Here is a tiny trained network, its code and every weight. The questions are about switching its units off for an input and a target symbol, where a switched-off unit gives its printed mean instead of its output.

import numpy as np


def w(rows, s, z=0):
    codes = np.array(rows[::2]) - 128.0
    scale = np.full(codes.shape[1], s)
    scale[-1] = z or s
    return codes * scale


def norm(h):
    return h / np.sqrt((h * h).mean(-1, keepdims=True) + 1e-5)


def f(y):
    return np.maximum(y, 0)


def softmax(a):
    e = np.exp(a - a.max(-1, keepdims=True))
    return e / e.sum(-1, keepdims=True)


def log_softmax(a):
    a = a - a.max(-1, keepdims=True)
    return a - np.log(np.exp(a).sum(-1, keepdims=True))


def net(x, mask):
    ids = ['αβγδζηθλξπσφψω'.index(c) for c in x.split()]
    T = len(ids)
    res = E[ids] + P[:T]
    q, k, v = (norm(res) @ M[0].T for M in (Q, K, V))
    z = softmax(np.where(np.tri(T) > 0, q @ k.T / 2**0.5, -1e9)) @ v
    res = res + np.where(mask[0], z, O[0][:, -1]) @ O[0][:, :-1]
    y = f(norm(res) @ A[0][:, :-1].T + A[0][:, -1])
    res = res + np.where(mask[1:9], y, B[0][:, -1]) @ B[0][:, :-1]
    return log_softmax(norm(res)[-1] @ U[:, :-1].T + U[:, -1])


Q, K, V, O, A, B = {}, {}, {}, {}, {}, {}
E = w([
[135,179,72,133,198,12,106],'α',
[88,126,140,231,181,141,94],'β',
[137,94,147,182,153,106,162],'γ',
[110,29,250,191,178,140,224],'δ',
[129,79,118,74,190,153,161],'ζ',
[168,226,148,189,120,120,133],'η',
[203,116,177,129,183,82,50],'θ',
[179,156,146,111,44,157,199],'λ',
[123,122,97,46,122,196,133],'ξ',
[6,185,77,122,131,99,145],'π',
[145,116,156,87,103,214,196],'σ',
[84,102,222,227,133,18,130],'φ',
[104,123,181,54,40,140,120],'ψ',
[82,170,92,158,139,252,56],'ω',
],0.018)
P = w([
[211,84,89,64,129,98,173],'0',
[140,79,164,117,168,104,135],'1',
[154,76,145,102,182,101,144],'2',
[143,67,173,91,222,110,147],'3',
[129,61,173,113,239,105,129],'4',
[125,62,193,104,241,106,128],'5',
[146,48,189,103,254,126,169],'6',
],0.0053)
Q[0] = w([
[144,46,166,66,175,200,70],'head 1',
[2,82,201,125,173,181,162],'head 1',
],0.0079)
K[0] = w([
[152,207,202,65,233,88,67],'head 1',
[72,254,94,150,204,7,142],'head 1',
],0.007)
V[0] = w([
[153,233,146,95,171,95,134],'head 1',
[2,144,46,136,103,107,218],'head 1',
],0.0089)
O[0] = w([
[184,159,104,171,188,104,183,205],'head 1',
[114,132,227,5,214,127,140,254],'head 1',
],0.016,0.00077)
A[0] = w([
[208,162,122,176,154,248,144,4],'neuron 1',
[238,132,173,148,131,82,188,125],'neuron 2',
[92,109,133,154,137,1,184,59],'neuron 3',
[103,226,175,231,121,107,138,117],'neuron 4',
[132,164,166,97,159,1,155,135],'neuron 5',
[129,131,202,89,53,93,126,55],'neuron 6',
[197,63,191,77,188,85,212,103],'neuron 7',
[227,165,102,71,147,24,79,34],'neuron 8',
],0.0081,0.003)
B[0] = w([
[200,239,172,108,93,107,175,178],'neuron 1',
[59,200,86,100,88,73,195,189],'neuron 2',
[205,129,118,14,127,113,141,161],'neuron 3',
[67,122,50,15,166,111,254,180],'neuron 4',
[148,248,220,143,189,83,139,186],'neuron 5',
[30,163,103,146,132,13,54,206],'neuron 6',
[186,127,157,183,125,127,43,255],'neuron 7',
[215,129,130,216,85,162,83,146],'neuron 8',
],0.0085,0.0058)
U = w([
[172,195,132,147,173,96,123,204],'α',
[43,97,72,134,201,138,149,89],'β',
[155,48,119,126,110,92,172,38],'γ',
[120,76,204,187,118,135,145,39],'δ',
[166,57,110,124,178,156,60,145],'ζ',
[116,150,72,97,151,115,226,254],'η',
[149,127,101,226,107,127,122,253],'θ',
[122,122,128,123,138,143,129,4],'λ',
[115,99,55,9,146,179,146,30],'ξ',
[98,148,177,63,206,130,138,208],'π',
[152,117,171,92,70,181,196,50],'σ',
[105,120,135,130,147,149,141,58],'φ',
[72,122,108,89,102,92,56,174],'ψ',
[128,178,101,143,144,202,49,89],'ω',
],0.012,0.0023)

Each question gives the input, a string of symbols that net reads in full, and the target symbol t.
The units are the heads (2 rows each of Q, K, V and O) and the neurons (one row each of A and B). Each row of codes is followed by its name. A weight is (code - 128) times the scale printed after its matrix; where a second scale follows, it is the last column's (O, A, B and U).
mask holds one flag per unit, heads first, then neurons. A switched-off unit (its flag False) gives its mean, the last column of its rows in O or B, instead of its output. The means were averaged over made-up inputs and are rounded, as every weight is.
A unit's drop is (log p(t) with every unit on - log p(t) with that unit switched off) / (log p(t) with every unit on - log p(t) with every unit switched off).
The circuit of an input: a set's keep is (log p(t) with only the set's units on - log p(t) with every unit switched off) / (log p(t) with every unit on - log p(t) with every unit switched off). Starting from all 9 units, units are removed one at a time, each time the one whose removal leaves the highest keep (on an exact tie, the one counted first), for as long as the keep stays at least 0.8.
units of the circuit, in order: the units of the circuit, biggest drop first
top k neurons: the k neurons with the biggest drops, biggest first
drop of u: that unit's drop, to one decimal
input θ δ ψ φ, target η: top 3 neurons : [neuron 4; neuron 3; neuron 7]
input ω ψ ψ η δ λ ζ, target η: units of the circuit, in order : [head 1; neuron 2]
input ζ ψ γ η ψ δ, target η: units of the circuit, in order : [head 1; neuron 4; neuron 2]
input π θ ψ η σ σ, target η: units of the circuit, in order : [head 1; neuron 2]
input π ω ξ, target π: units of the circuit, in order : [head 1]
input ψ ζ σ η ψ, target η: units of the circuit, in order : [head 1; neuron 4]
input θ ψ ζ π ζ, target α: top 2 neurons : [neuron 7; neuron 5]
input ψ ψ ψ ζ ζ β, target β: top 2 neurons : [neuron 4; neuron 7]
input λ ω η ψ ω, target η: top 3 neurons : [neuron 4; neuron 7; neuron 1]
input γ η ψ γ, target η: units of the circuit, in order : [head 1; neuron 4; neuron 2]
input π ψ γ ζ ψ ζ γ, target π: drop of head 1 : 1.3
input η ψ σ δ, target η: drop of neuron 8 : 0.0
input α ψ ω, target α: drop of neuron 1 : 0.5
input π σ ψ α ω, target α: drop of neuron 1 : 0.4
input θ ψ ω ψ θ β, target θ: units of the circuit, in order : [head 1]
